Here is a tiny trained network, its code and every weight. The questions are about switching its units off for an input and a class, where a switched-off unit gives its printed mean instead of its output.

import numpy as np


def w(rows, s, z=0):
    codes = np.array(rows[::2]) - 128.0
    scale = np.full(codes.shape[1], s)
    scale[-1] = z or s
    return codes * scale


def norm(h):
    return h / np.sqrt((h * h).mean(-1, keepdims=True) + 1e-5)


def f(y):
    return np.maximum(y, 0)


def log_softmax(a):
    a = a - a.max(-1, keepdims=True)
    return a - np.log(np.exp(a).sum(-1, keepdims=True))


def net(x, mask):
    res = np.array(x, float).reshape(1, 7) / 4 @ E
    u = 0
    for l in range(2):
        y = f(norm(res) @ A[l][:, :-1].T + A[l][:, -1])
        res = res + np.where(mask[u : u + 5], y, B[l][:, -1]) @ B[l][:, :-1]
        u += 5
    return log_softmax(norm(res)[-1] @ U[:, :-1].T + U[:, -1])


A, B = {}, {}
E = w([
[87,147,183,62,82,226,90,39,79,192],'x0',
[219,102,207,186,114,223,159,154,90,112],'x1',
[139,123,163,106,139,108,99,136,126,125],'x2',
[106,47,165,125,3,130,159,180,166,105],'x3',
[43,213,153,85,133,123,196,189,68,71],'x4',
[113,125,118,135,135,146,123,142,137,136],'x5',
[115,121,127,162,116,108,137,119,98,146],'x6',
],0.012)
A[0] = w([
[192,124,171,201,145,177,149,184,112,97,55],'L0N0',
[204,204,126,169,250,157,137,123,70,167,33],'L0N1',
[203,142,176,175,132,217,123,173,57,113,8],'L0N2',
[205,120,127,224,181,112,171,195,156,54,105],'L0N3',
[128,183,149,131,144,167,166,180,47,69,90],'L0N4',
],0.012,0.014)
B[0] = w([
[144,39,96,43,99,61,200,52,168,124,179],'L0N0',
[87,113,118,160,103,144,23,51,156,1,181],'L0N1',
[83,40,101,30,116,104,208,16,149,197,162],'L0N2',
[160,117,85,128,143,131,118,203,44,141,245],'L0N3',
[60,206,204,118,144,128,175,174,144,145,192],'L0N4',
],0.014,0.011)
A[1] = w([
[124,138,191,97,100,251,115,65,68,176,69],'L1N0',
[139,57,159,132,35,152,146,173,127,96,1],'L1N1',
[59,151,104,122,173,73,119,136,175,146,140],'L1N2',
[242,65,109,195,134,160,89,81,149,181,38],'L1N3',
[125,100,179,153,68,140,191,176,150,101,54],'L1N4',
],0.015,0.0077)
B[1] = w([
[199,72,67,169,164,85,113,221,60,138,254],'L1N0',
[86,145,88,147,171,162,55,38,133,6,211],'L1N1',
[188,74,156,141,87,176,145,78,144,166,231],'L1N2',
[72,232,247,102,95,156,204,169,145,163,231],'L1N3',
[117,152,137,151,186,105,51,75,211,136,204],'L1N4',
],0.014,0.0092)
U = w([
[189,80,62,136,125,93,110,253,55,146,225],'0',
[142,48,103,64,93,100,213,28,145,166,114],'1',
[89,159,118,153,130,148,29,64,146,44,120],'2',
[79,210,240,117,92,155,204,203,140,158,3],'3',
],0.015,0.0045)

Each question gives the input, the list of numbers given to net, and the class t.
The units are the neurons (one row each of A and B). Each row of codes is followed by its name. A weight is (code - 128) times the scale printed after its matrix; where a second scale follows, it is the last column's (A, B and U).
mask holds one flag per neuron, layer by layer. A switched-off neuron (its flag False) gives its mean, the last column of its row in B, instead of its output. The means were averaged over made-up inputs and are rounded, as every weight is.
A unit's drop is (log p(t) with every unit on - log p(t) with that unit switched off) / (log p(t) with every unit on - log p(t) with every unit switched off).
The circuit of an input: a set's keep is (log p(t) with only the set's units on - log p(t) with every unit switched off) / (log p(t) with every unit on - log p(t) with every unit switched off). Starting from all 10 units, units are removed one at a time, each time the one whose removal leaves the highest keep (on an exact tie, the one counted first), for as long as the keep stays at least 0.8.
circuit, biggest first: the units of the circuit, biggest drop first
k most important neurons: the k neurons with the biggest drops, biggest first
k most important neurons of layer l: the k neurons of layer l with the biggest drops, biggest first
drop of u: that unit's drop, to one decimal
input [-3,7,1,-2,4,6,5], class 1: circuit, biggest first -> L0N2
input [-2,-8,-8,-8,-4,2,3], class 1: 3 most important neurons -> L1N2, L1N1, L1N4
input [1,-3,1,5,-5,2,3], class 2: 2 most important neurons of layer 0 -> L0N3, L0N2
input [5,-2,-1,-5,-4,-6,4], class 0: 2 most important neurons of layer 1 -> L1N0, L1N1
input [-1,-8,7,-3,8,3,0], class 1: 3 most important neurons -> L1N2, L1N3, L0N3
input [3,-7,7,-3,5,0,-8], class 1: 2 most important neurons -> L1N2, L1N3
input [6,-6,-1,-2,-7,4,-1], class 3: 4 most important neurons -> L1N3, L0N4, L0N2, L0N0
input [-3,2,7,-5,4,-3,3], class 2: 2 most important neurons of layer 1 -> L1N3, L1N0
input [-3,-6,8,3,0,-6,-8], class 1: 2 most important neurons of layer 1 -> L1N0, L1N2
input [5,1,-8,1,-5,-7,5], class 0: 2 most important neurons -> L1N0, L0N0
input [-6,-7,5,1,-5,7,-4], class 1: 2 most important neurons of layer 1 -> L1N2, L1N0
input [2,1,-5,8,8,6,-6], class 2: 2 most important neurons -> L1N4, L1N3
input [-6,7,4,-8,1,-1,6], class 2: 2 most important neurons -> L0N1, L1N0
input [-1,-5,-1,0,-8,-7,0], class 3: most important neuron -> L1N3
input [-5,-2,-1,-5,6,3,-8], class 3: 4 most important neurons of layer 1 -> L1N0, L1N1, L1N2, L1N4
input [3,-6,-4,5,5,0,0], class 1: 2 most important neurons of layer 0 -> L0N4, L0N3
input [7,5,8,7,-6,3,-8], class 0: 3 most important neurons -> L1N0, L0N1, L0N0
input [4,1,-5,3,-5,1,4], class 3: 2 most important neurons -> L1N3, L0N4
input [5,-2,1,1,5,-1,-6], class 0: 2 most important neurons -> L1N0, L1N3
input [4,-1,-5,6,-8,0,1], class 3: circuit, biggest first -> L1N3
input [-1,-8,0,-6,2,6,-7], class 1: drop of L1N2 -> 0.7
input [3,-3,2,-5,-8,-7,0], class 3: drop of L1N3 -> 0.8
input [1,-2,1,-3,-7,-3,7], class 3: drop of L1N3 -> 0.5
input [5,-3,7,0,3,2,5], class 0: drop of L1N0 -> 0.1
input [5,0,-5,6,-5,-8,8], class 2: 2 most important neurons -> L1N1, L0N3
